grid = [-.64  .12 -.06  .11  .07 -.12  .35 -.25  .00  .01 -.01  .18  .04]
grid[0] -> -.64
grid[1] -> .12
grid[12] -> .04
grid[10] -> -.01
grid[4] -> .07
grid[3] -> .11
grid[8] -> .00

A = [-.11, -.41, -.32, .27, .67]
A[0] = -.11
A[3] = .27

X =
[[54, 34, 60, 47, 48, 54, 46, 31],
 [27, 57, 81, 49, 42, 14, 44, 30],
 [56, 71, 61, 58, 49, 64, 43, 44],
 [24, 56, 84, 31, 75, 31, 48, 31],
 [32, 75, 40, 33, 54, 45, 46, 62]]
X[0, 0]: 54
X[3, 6]: 48
X[3, 5]: 31
X[3, 1]: 56
X[4, 0]: 32
X[1, 5]: 14
X[1, 3]: 49
X[:, 0]: [54, 27, 56, 24, 32]
X[4]: [32, 75, 40, 33, 54, 45, 46, 62]
X[:, 2]: [60, 81, 61, 84, 40]
X[4, 2]: 40
X[:, 7]: [31, 30, 44, 31, 62]
X[:, 5]: [54, 14, 64, 31, 45]
X[4, 3]: 33
X[1, 6]: 44
X[0, 2]: 60
X[0, 7]: 31
X[0, 1]: 34
X[2, 0]: 56

M =
[[-.05  .19 -.47 -.24 -.44]
 [-.29  .14  .01 -.12  .12]
 [-.22  .34  .05  .16 -.14]
 [ .20  .38 -.03  .23 -.23]
 [ .52  .20 -.45 -.15 -.65]
 [ .61  .29  .05  .23 -.06]
 [ .51 -.27 -.27 -.38 -.12]]
Rows and columns are counted from 0.
row 0 col 0 => -.05
row 3 col 1 => .38
row 5 col 0 => .61
row 4 col 3 => -.15
row 3 col 4 => -.23
row 5 col 3 => .23
row 6 col 4 => -.12
row 2 col 1 => .34
row 5 col 4 => -.06
row 3 col 3 => .23
row 3 col 2 => -.03
row 2 col 2 => .05
row 3 col 0 => .20
row 0 col 1 => .19
row 5 col 1 => .29
row 1 col 2 => .01
row 4 col 1 => .20
row 0 col 4 => -.44

arr = [[2, 3, 5, 2, 3, 4, 4, 4, 3, 5, 5, 3], [3, 3, 5, 3, 4, 4, 4, 4, 4, 4, 4, 3], [5, 5, 3, 5, 4, 4, 4, 4, 4, 4, 3, 5], [2, 2, 5, 1, 4, 4, 4, 4, 3, 5, 5, 2], [6, 6, 3, 6, 4, 4, 4, 4, 4, 3, 3, 6], [7, 7, 2, 8, 5, 4, 4, 4, 5, 3, 2, 6], [3, 4, 4, 3, 3, 4, 4, 4, 4, 4, 4, 4], [6, 6, 3, 6, 4, 4, 4, 4, 4, 3, 3, 6], [1, 2, 6, 0, 3, 4, 4, 4, 3, 5, 5, 2], [3, 3, 5, 3, 3, 4, 4, 4, 4, 5, 4, 3], [3, 4, 4, 3, 4, 4, 4, 4, 4, 4, 4, 4]]
arr[0, 0]	2
arr[3, 4]	4
arr[3, 3]	1
arr[4]	[6, 6, 3, 6, 4, 4, 4, 4, 4, 3, 3, 6]
arr[1]	[3, 3, 5, 3, 4, 4, 4, 4, 4, 4, 4, 3]
arr[1, 8]	4
arr[:, 11]	[3, 3, 5, 2, 6, 6, 4, 6, 2, 3, 4]
arr[10, 7]	4
arr[9, 2]	5
arr[1, 5]	4
arr[3, 7]	4
arr[9, 11]	3
arr[7, 2]	3
arr[9, 0]	3
arr[2, 6]	4
arr[4, 0]	6
arr[:, 3]	[2, 3, 5, 1, 6, 8, 3, 6, 0, 3, 3]
arr[6, 3]	3
arr[3]	[2, 2, 5, 1, 4, 4, 4, 4, 3, 5, 5, 2]
arr[0, 5]	4
arr[6, 6]	4
arr[8]	[1, 2, 6, 0, 3, 4, 4, 4, 3, 5, 5, 2]
arr[5, 2]	2
arr[:, 0]	[2, 3, 5, 2, 6, 7, 3, 6, 1, 3, 3]
arr[7, 5]	4
arr[5, 8]	5
arr[5, 11]	6
arr[0, 6]	4
arr[4, 11]	6
arr[5]	[7, 7, 2, 8, 5, 4, 4, 4, 5, 3, 2, 6]
arr[8, 3]	0
arr[10, 10]	4
arr[:, 10]	[5, 4, 3, 5, 3, 2, 4, 3, 5, 4, 4]
arr[4, 1]	6
arr[0, 4]	3

W =
[ -85.874  -90.694 -198.107  170.625   -7.826   -1.655  -57.728  -71.931
  -91.942   13.057 -147.854   -5.548]
W[0]: -85.874
W[10]: -147.854
W[3]: 170.625
W[6]: -57.728
W[7]: -71.931
W[8]: -91.942
W[5]: -1.655
W[-1]: -5.548
